Below is a small trained network, with its code and all its weights. Each question gives an input and a class and asks what happens when units are switched off, that is, made to give their printed mean instead of their output.

import numpy as np


def w(rows, s, z=0):
    codes = np.array(rows[::2]) - 128.0
    scale = np.full(codes.shape[1], s)
    scale[-1] = z or s
    return codes * scale


def f(y):
    return y / 2 * (1 + np.tanh(0.7978845608 * (y + 0.044715 * y**3)))


def log_softmax(a):
    a = a - a.max(-1, keepdims=True)
    return a - np.log(np.exp(a).sum(-1, keepdims=True))


def net(x, mask):
    res = np.array(x, float).reshape(1, 4) / 4 @ E
    y = f(res @ A[0][:, :-1].T + A[0][:, -1])
    res = res + np.where(mask, y, B[0][:, -1]) @ B[0][:, :-1]
    return log_softmax(res[-1] @ U[:, :-1].T + U[:, -1])


A, B = {}, {}
E = w([
[157,120,123,130,2,64],'x0',
[165,92,201,65,116,167],'x1',
[63,48,94,82,124,118],'x2',
[127,124,127,137,115,141],'x3',
],0.013)
A[0] = w([
[67,43,104,7,161,170,167],'n0',
[17,49,53,85,96,73,185],'n1',
[248,75,211,45,60,114,110],'n2',
[34,99,45,149,99,79,114],'n3',
[238,49,229,66,12,67,58],'n4',
[125,103,247,68,183,254,128],'n5',
[164,143,212,99,168,188,177],'n6',
[153,190,51,220,54,7,159],'n7',
[60,164,36,223,216,118,189],'n8',
[147,115,176,79,65,90,123],'n9',
[165,106,169,73,99,132,171],'n10',
[208,234,162,254,97,80,254],'n11',
[97,128,43,149,58,42,129],'n12',
[199,204,232,151,178,162,192],'n13',
[75,142,67,222,243,165,212],'n14',
[32,16,134,17,169,165,138],'n15',
],0.0071,0.0052)
B[0] = w([
[132,10,109,194,212,98,205],'n0',
[72,68,184,62,124,72,228],'n1',
[52,163,91,108,139,227,212],'n2',
[105,106,206,25,110,43,189],'n3',
[2,162,49,135,120,169,229],'n4',
[243,118,158,164,181,154,209],'n5',
[213,151,143,129,147,206,187],'n6',
[217,69,72,172,98,59,238],'n7',
[49,155,59,108,87,148,227],'n8',
[81,121,109,144,114,117,174],'n9',
[110,131,108,166,173,194,170],'n10',
[212,132,43,254,109,147,249],'n11',
[157,70,214,83,114,70,203],'n12',
[161,220,150,83,123,195,213],'n13',
[40,185,80,82,151,216,235],'n14',
[142,12,93,205,211,62,212],'n15',
],0.0073,0.011)
U = w([
[95,244,76,141,108,166,211],'0',
[206,86,106,195,145,96,160],'1',
[15,120,135,90,148,132,175],'2',
[126,119,194,63,67,47,1],'3',
[198,192,223,109,151,168,32],'4',
],0.011,0.0028)

Each question gives the input, the list of numbers given to net, and the class t.
The units are the neurons (one row each of A and B). Each row of codes is followed by its name. A weight is (code - 128) times the scale printed after its matrix; where a second scale follows, it is the last column's (A, B and U).
mask holds one flag per neuron, in row order. A switched-off neuron (its flag False) gives its mean, the last column of its row in B, instead of its output. The means were averaged over made-up inputs and are rounded, as every weight is.
A unit's drop is (log p(t) with every unit on - log p(t) with that unit switched off) / (log p(t) with every unit on - log p(t) with every unit switched off).
The circuit of an input: a set's keep is (log p(t) with only the set's units on - log p(t) with every unit switched off) / (log p(t) with every unit on - log p(t) with every unit switched off). Starting from the 12 units with the biggest drops (on a tie, the unit counted first), units are removed one at a time, each time the one whose removal leaves the highest keep (on an exact tie, the one counted first), for as long as the keep stays at least 0.8.
units of the circuit, in order: the units of the circuit, biggest drop first
most important unit: the unit with the biggest drop
top k neurons: the k neurons with the biggest drops, biggest first
drop when u is switched off: that unit's drop, to one decimal
input [-2,1,-6,1], class 4: units of the circuit, in order => (n4, n13)
input [8,1,-8,4], class 0: top 4 neurons => (n4, n2, n15, n0)
input [0,3,-4,-8], class 4: units of the circuit, in order => (n8, n13)
input [3,0,6,7], class 3: most important unit => n14
input [-4,6,1,-3], class 1: top 3 neurons => (n15, n0, n14)
input [6,1,3,-5], class 2: top 2 neurons => (n4, n2)
input [-8,1,-4,2], class 4: units of the circuit, in order => (n5, n13)
input [0,5,-3,-6], class 4: top 3 neurons => (n8, n14, n5)
input [1,-5,-8,3], class 1: top 4 neurons => (n7, n11, n4, n2)
input [0,2,-3,0], class 4: top 3 neurons => (n8, n4, n14)
input [0,6,8,0], class 1: top 2 neurons => (n15, n0)
input [-5,2,0,7], class 4: top 2 neurons => (n11, n7)
input [7,0,5,3], class 3: top 2 neurons => (n12, n14)
input [0,8,3,-5], class 1: most important unit => n5
input [0,1,-1,4], class 4: top 2 neurons => (n4, n8)
input [-5,4,0,0], class 4: top 4 neurons => (n11, n7, n13, n6)
input [1,4,-7,1], class 0: drop when n5 is switched off => -0.1
input [8,3,-1,-1], class 0: drop when n4 is switched off => 0.2
input [5,-7,2,4], class 3: drop when n3 is switched off => 0.1
input [7,2,3,0], class 2: drop when n13 is switched off => 0.0
input [8,-2,1,1], class 3: most important unit => n12
